The rows lie along a hidden order. The number after each row says roughly how far along it the row is, from 0 to 10. A new part has a new order.
[ 37.4  31.6   8.9  33.4  21.7   9.0  71.1  10.8 -12.5  17.4  -4.4 -10.2
  18.3  12.9 -51.8  -0.5  35.0  -9.7 -38.7 -34.1  13.0   3.6 -38.8 -25.0
  -5.3   9.3  17.1  -1.4 -49.7  12.0  27.4  -6.4  -1.4   7.2  24.3 -52.1
 -42.5  36.5 -16.9  12.2   8.9  24.0   7.7   2.1  -9.5  41.6  42.7 -29.4
  62.7 -31.3  29.8  -4.5  33.8  20.3 -52.7 -27.2  -3.7  26.4  24.0  -6.4
  -0.4  19.2  -5.8  -6.3 -68.5   4.5  31.4  24.7 -15.6  -8.6 -26.7  18.8
  -1.8  44.8 -44.1 -15.7  -9.7 -51.7  32.7  33.3   7.6 -12.3 -52.4 -27.9
   6.0 -12.2 -23.9  -1.4  -8.1 -76.3 -26.0  -0.1 -22.1   3.0  22.4  16.5
  24.5   7.0] : 10
[ -9.6 -16.1  -2.8 -32.0  24.3  -9.4 -20.1  -2.0  -7.5  -3.9   5.6   1.1
 -13.2  -7.8  21.3  11.3   1.0 -11.2  31.7  12.8  -4.6   5.6  19.2   7.9
  -5.5 -10.9   2.7 -11.0  23.4 -13.5  -6.2  11.9   0.2  -2.5  -6.8   3.2
  -9.8 -20.1  -4.8  -3.4   6.1  -1.0   5.2   1.7  22.0 -34.3 -16.8   8.3
  -4.7  14.3  -3.2   2.0  -2.3  22.7  11.7   0.6 -13.9 -15.1 -10.9  -0.3
  -9.5  -1.3  12.3   4.6   7.9   4.0 -13.9  -5.9  12.5   3.1  16.0  -4.9
  -7.5 -11.6   8.4 -12.8  18.2   8.5  -0.5 -16.6 -17.5   5.9  39.5  -0.5
   4.3   2.0  -2.2  -2.4 -11.8  23.3  -0.7   1.7  10.5  12.8  10.6  -2.5
 -15.0  -7.5] : 1
[-18.4 -43.3 -28.6 -26.0  31.5 -27.9 -30.8 -18.3 -12.1 -13.1  15.1  22.0
  17.2  21.1 -20.4  20.0   3.5  15.9   2.7  20.5  29.3 -11.7 -15.3   6.4
 -24.8  21.8  38.6  11.7   9.1 -20.0   4.0 -43.4  -3.8 -13.1 -17.3  -2.8
 -20.5  -9.1   6.2 -23.1  12.1   6.5  38.8   5.2  42.1   5.8  -8.8 -39.2
  -1.7  -6.4 -20.5  10.8  -5.2  12.3   1.8  -5.3   0.7   5.7   7.2 -12.0
  -7.1  29.9 -12.9  -7.7  13.8   3.5 -11.4  13.6   4.9 -14.1  -3.4 -22.8
   3.9   5.5  33.4 -38.3   7.9 -42.6   9.2 -20.5 -12.1 -58.8  27.3  23.7
  -4.5  15.3  -3.6  -4.2 -14.1 -38.8 -69.0  -2.7  44.5 -32.8  15.7   1.1
   4.8  14.7] : 6
[  7.9  16.6 -15.7 -52.3  16.4   6.9  14.3  -7.6  -5.7   0.9  -2.4   0.6
  -8.6 -59.3   7.0  37.6 -36.5 -11.3  13.6  -4.3   8.3 -11.0  42.9 -26.9
  37.4  -8.6 -28.9  41.3  15.9   2.0  17.6 -23.9   3.8  13.2  13.6   7.0
  13.0  18.3  -6.1  10.3  -0.4   7.0 -30.2  -5.9  10.9  -7.6 -31.6  14.9
 -13.4  -4.3   2.5  -5.9   3.9  -3.0   7.7  15.8 -29.3  11.9  22.6   2.5
  -3.6  -0.2   7.6  -0.9  -6.3 -28.0 -11.6  13.8 -14.8   6.2  19.2  27.1
 -10.7 -11.4  -0.7  -3.7   7.3 -37.2 -14.0 -15.8  29.5 -15.5  -0.7   0.5
 -23.4 -19.5  -7.7   5.3  27.3 -36.7  41.0  -7.0 -16.8  38.1   6.9 -23.4
  -8.1  -9.5] : 0
[-30.9 -73.8 -48.3 -43.4  92.4 -20.4 -69.9 -20.5 -42.2 -48.2  14.5  44.9
  -0.8  27.2 -40.3 -10.7   8.3   5.5 -25.6  47.3  50.3  -9.6 -29.6  10.2
 -37.2  15.8  53.9  -0.8 -21.3   2.3  12.3 -99.9  -6.2 -19.4 -21.5  68.0
 -56.1 -14.0  11.7   7.0   5.9  35.7 -28.8  -9.6  37.9  -0.9 -13.3 -30.8
   0.1  -0.4 -19.0  -6.9  -2.1  22.4  -9.6   5.8  -4.5  38.7  35.5 -34.4
 -33.2  60.3   2.8 -14.2  11.2 -21.6 -69.3  18.7   1.8 -29.9  10.8 -56.3
  22.7   4.3  68.6  -1.3  -9.9 -72.7  -7.4 -10.0 -69.6 -78.2 -16.2  41.3
  11.4  15.7  19.2  24.6 -14.9  -3.5 -80.1 -11.4 -27.5 -72.8  26.6 -13.6
 -56.8 -12.6] : 10
[ 11.4  33.6  29.6  -3.0 -24.5  -1.1  33.4  11.7  12.0  17.8  -5.5 -18.7
  -2.2 -20.7  31.8  23.3  13.1  -9.9  15.9 -17.8 -24.3   4.2  30.8  -6.0
   1.8  -7.4 -12.7 -13.6  24.2 -26.4  -6.7  60.3   3.5   6.7  22.5 -40.5
   0.1  -9.0  -8.3  -0.9   3.9  -6.5  19.1   1.8   6.6 -19.2  -0.5  -1.8
  18.6   5.6  16.5   7.3  16.1  23.8   4.6 -12.4  -4.6 -20.6 -12.1  16.2
   7.8 -18.9   6.5  14.9 -25.6   7.3  44.3  -8.0  13.2  11.5  -9.6  24.7
 -23.7   2.3 -22.1 -11.4  15.1  29.1  13.6   4.1   8.1  34.9  25.1 -21.9
   0.1 -10.9 -19.9 -12.6  -4.5 -15.1  20.0   8.1  16.9  46.0   6.9  11.3
  16.3  -5.3] : 1
[ 10.3  -3.2 -23.2  26.6  14.0 -15.0 -31.9  14.5  -3.5  13.3 -11.0   3.1
  15.2  12.2  16.3 -23.5  -7.4 -32.5 -25.1  -5.9 -10.1  13.7 -21.6   5.8
   7.8  19.3 -20.5  22.8 -29.6 -10.0   5.5  -6.5  13.3   3.4 -22.4 -13.3
  11.5   1.7  -5.5   8.3 -10.7   9.9 -19.6 -15.2 -34.3  22.7   4.4 -12.9
 -22.7  13.4  18.4  -8.3  19.0 -13.7  -6.6   9.3   7.5  83.3  22.6  -1.9
   3.4  71.6   1.8   9.9  41.4  -5.5  36.3  -0.2  -5.3  23.3  -5.0 -38.4
 -34.7 -45.1  -4.3  12.4 -20.4 -24.0  24.2   2.1 -28.6  -7.5 -49.1 -14.2
  15.7 -10.1 -15.0  -3.6   7.2 -73.7 -38.3  -5.4 -41.0  16.4  20.6  -8.0
  -6.2  19.9] : 8
[ -0.2   8.7   2.9  -3.5  -5.1  -0.7   2.7 -21.3   0.2 -12.2   1.5  -3.0
   5.8 -12.9  18.4  -5.5  19.1   4.7   8.7 -20.1 -10.6   2.8   1.9  -7.3
  11.2 -18.7  -1.2   2.9  -3.3  12.8  -1.4  13.4  -9.4  -6.5   3.1  -9.3
  15.2  -2.9   9.0   5.7   5.5 -12.2 -39.5   1.1 -10.2  -7.0  10.1   9.7
  -7.4 -11.7  -6.5  -7.7  13.8  -4.6   3.2   2.0  -4.4  -2.4  26.0  -2.6
  -4.1  -1.0   4.1  -4.2 -41.3  -6.9  -9.6  -8.4  -3.4  -6.5   8.6 -12.8
 -14.0 -35.9  12.5   5.5 -13.3 -21.0  15.4 -17.8   7.0 -11.5  -7.6 -12.4
   3.4  -7.3  -8.0 -17.2 -20.3  -7.9  11.4   2.7  -1.8   4.9   5.8  -7.5
 -14.1 -22.9] : 3
[ -9.6 -14.9  -7.2   2.9   9.2 -24.1  -4.7 -23.4  -1.6 -26.2  -7.9  16.7
   3.2  26.1   4.9  14.4  17.5  11.7 -35.9  15.5  15.0 -18.8   2.9  -2.3
 -39.1  10.6  27.2 -13.3   9.8 -21.3  -1.1 -18.8  -2.3 -14.8   8.6 -27.3
 -10.2 -12.8  25.2  -9.2  -2.9   6.3  37.1   1.2  43.4   9.2 -32.3 -43.7
   0.6  -9.4  -7.6  19.9   2.2  13.7  16.0  -5.6  32.9  17.3   8.2 -12.0
   1.3  28.1 -18.2   3.2 -13.0 -13.3  54.7   6.0  25.7   4.0  -5.6 -15.2
   8.9   5.7  49.5  -4.7   8.1 -13.5   7.2 -11.8 -39.6 -19.5   9.5  15.1
  -2.9  14.6 -14.9  -0.2 -18.2 -45.3 -35.8  -3.3  35.0 -13.0   3.2   3.3
  -7.5  21.8] : 2
[ 30.3  12.6   5.3 -61.7  -0.8  -2.8 -13.7 -13.3 -13.8  26.8 -13.1 -24.0
 -21.2  17.7 -24.5  31.1  28.5  -3.6   1.5  -4.2  -3.4 -30.0 -24.1  -1.8
 -12.0  33.2  40.8 -44.1  -6.4  12.3   1.2  19.7 -14.6  12.4  30.7 -41.2
 -14.3 -39.0   5.2  -5.5  20.8  16.6  11.6  13.3 -18.5   8.4  19.5  -8.4
  -2.2  49.7   2.4  -6.0  17.3   5.5   0.5  -4.2 -27.4  -1.8  21.7 -29.1
  -3.3  40.0   6.1   1.6 -20.1 -39.5  -1.8 -29.4   4.2 -41.1  10.8 -32.9
 -40.9  -7.3 -12.3 -19.0  35.9 -36.0  46.7  -5.2 -62.3 -28.3 -80.0  -3.6
 -29.1  -9.9 -13.9 -10.8 -30.8 -17.4 -64.9  10.9  28.9  21.6  16.7  14.9
  17.5 -32.5] : 8
[ 46.9   3.7 -14.1  25.0  74.1  -5.0  40.5   3.5 -31.6  17.5  -8.8  -8.5
   2.2  40.3 -40.1 -17.5  25.6 -48.9 -10.3 -30.1  14.4  26.4 -58.2 -12.4
  -5.8 -14.8   7.4  -2.1 -57.0  28.8  29.5  14.1   4.7   5.0 -18.6 -76.5
 -36.0  30.7 -26.0   7.9   5.3  19.9  12.7   7.1  -5.7  22.0  20.4 -11.5
  36.0 -23.1  33.0  -4.9  24.8  22.8 -47.7 -17.1  -9.1  54.6  17.5 -24.5
  -9.6  59.1   3.2  -7.0 -33.0  16.1  37.3  22.2  -8.7  20.2  11.0  -2.9
  -3.1   3.0 -46.5 -25.4  11.1 -63.1  47.3   3.7 -22.8   4.4 -41.3 -28.4
  20.5  -3.8 -36.5  -8.2 -28.2 -70.0 -34.5  -5.8 -20.1  21.7  29.3   4.2
   4.7  37.5] : 8
[-13.7 -37.0 -21.0 -23.5   3.5 -36.5 -19.3 -19.4   3.8   6.9  18.8  13.6
  32.7  24.3 -17.7  39.6  -1.2  24.0  23.4   9.2  24.0 -14.7 -13.2   6.1
 -18.0  29.7  39.0  25.2  27.8 -33.9   1.0 -17.8  -3.8 -11.9 -23.0 -39.3
  -1.9  -5.6   2.6 -43.8  19.2 -11.1  79.0  15.4  47.8   4.5  -3.3 -48.7
  -5.9 -11.9 -28.2  22.3 -10.0   5.2   6.9 -11.7   2.4 -12.8  -7.9  -1.8
   6.8  16.5 -24.3  -7.3  20.7  20.3   9.6  12.6   3.8  -9.7 -10.8  -6.8
  -6.5   6.8  15.4 -68.8  19.0 -39.1  19.1 -31.8  26.4 -62.7  55.8  19.6
 -15.0  17.6 -11.5 -21.9 -12.8 -65.8 -75.6   1.5  91.0 -22.1  10.4   8.6
  43.4  33.2] : 5
[ -2.3  -2.3   0.5  -9.0   9.7  -5.0  -5.7   3.4  -3.7   2.3   0.9  -0.1
   1.3  -4.0   7.0   4.4   4.2  -8.2   5.4   1.3  -2.9   3.3   5.5   1.4
  -3.0   1.7   0.4  -1.4   5.0 -10.6   0.0   2.8   1.4   0.5   0.0  -4.4
  -8.9  -7.1  -4.0   1.6   2.7   4.4  -1.3  -3.4   6.2  -7.7   0.2  -4.8
   3.8   4.8   4.6  -0.9   6.8  11.7  -0.4  -1.7  -5.8   5.1   2.6   0.8
  -3.7  11.0   4.7   4.2   1.6  -0.6   1.8   0.0   3.3   2.0  -0.2  -4.3
  -9.6  -5.8  -0.3  -6.1   2.5  -2.3   5.3  -1.8 -10.7  -1.1   5.2  -1.6
   3.9  -2.9  -4.6  -1.1  -2.6  -7.7  -8.1   0.8  -4.1   7.5  10.6   0.6
  -3.9  -4.3] : 4
[ -1.5   8.6   8.8   5.6  11.4  -2.2   7.9  -6.2  -5.1 -22.7 -15.5   4.2
 -15.3   1.9  24.1  -1.2  18.9  -9.0 -33.1   1.5  -4.7  -5.6  14.8  -6.1
 -21.7  -6.5   3.1 -28.9   0.5  -9.6  -1.0   3.7   0.8  -5.2  24.0  -5.9
 -17.4 -13.6  14.8  15.7  -8.5  11.2  -7.9  -7.7  16.0  -3.7 -22.9  -9.8
  11.5   2.7  11.8   5.0  12.3  21.8   7.6  -2.8  19.8  15.8  12.1  -7.0
  -5.2  13.4   4.3  10.4 -30.3 -17.0  40.4  -2.9  22.8   4.2  -1.9  -7.5
   2.1   3.3  30.0  26.1   1.0  10.5  -1.1   7.3 -49.2  19.2 -11.6   0.0
   6.7   0.0 -10.0   9.0 -11.5  -7.1   7.0  -1.5 -17.7   9.0   6.4   1.2
 -27.9  -5.9] : 2
[  1.3  -1.5   4.1 -22.1   3.2   1.8   1.9  13.3  -0.2  21.0  14.2  -8.7
   5.8 -19.8  -1.3  12.0  -4.1  -5.5  41.1  -4.6  -5.2   9.8   5.2   3.0
  16.9   0.7  -4.9   8.5   7.7  -9.9   0.3  13.6   0.5   7.3  -5.3   4.7
  -7.8  -0.6 -21.8  -5.1  13.3  -0.5   5.1   2.4  -5.8 -18.5  19.4   9.7
   9.4   7.9   2.5  -6.1   4.6  11.7 -11.0  -5.6 -30.9 -21.3  -8.1  10.6
  -3.2 -13.9  11.6   0.2   3.9  13.6 -30.8  -1.0 -10.6  -6.5  -3.1  10.3
 -17.7  -0.3 -31.5 -27.0   5.9  -2.6   6.2   0.0  26.3  -2.7  23.7  -8.0
   0.5 -10.1  -1.3  -9.1   3.5   3.2  -3.7   5.2   4.1  13.2  12.1   4.2
  13.4 -15.1] : 5
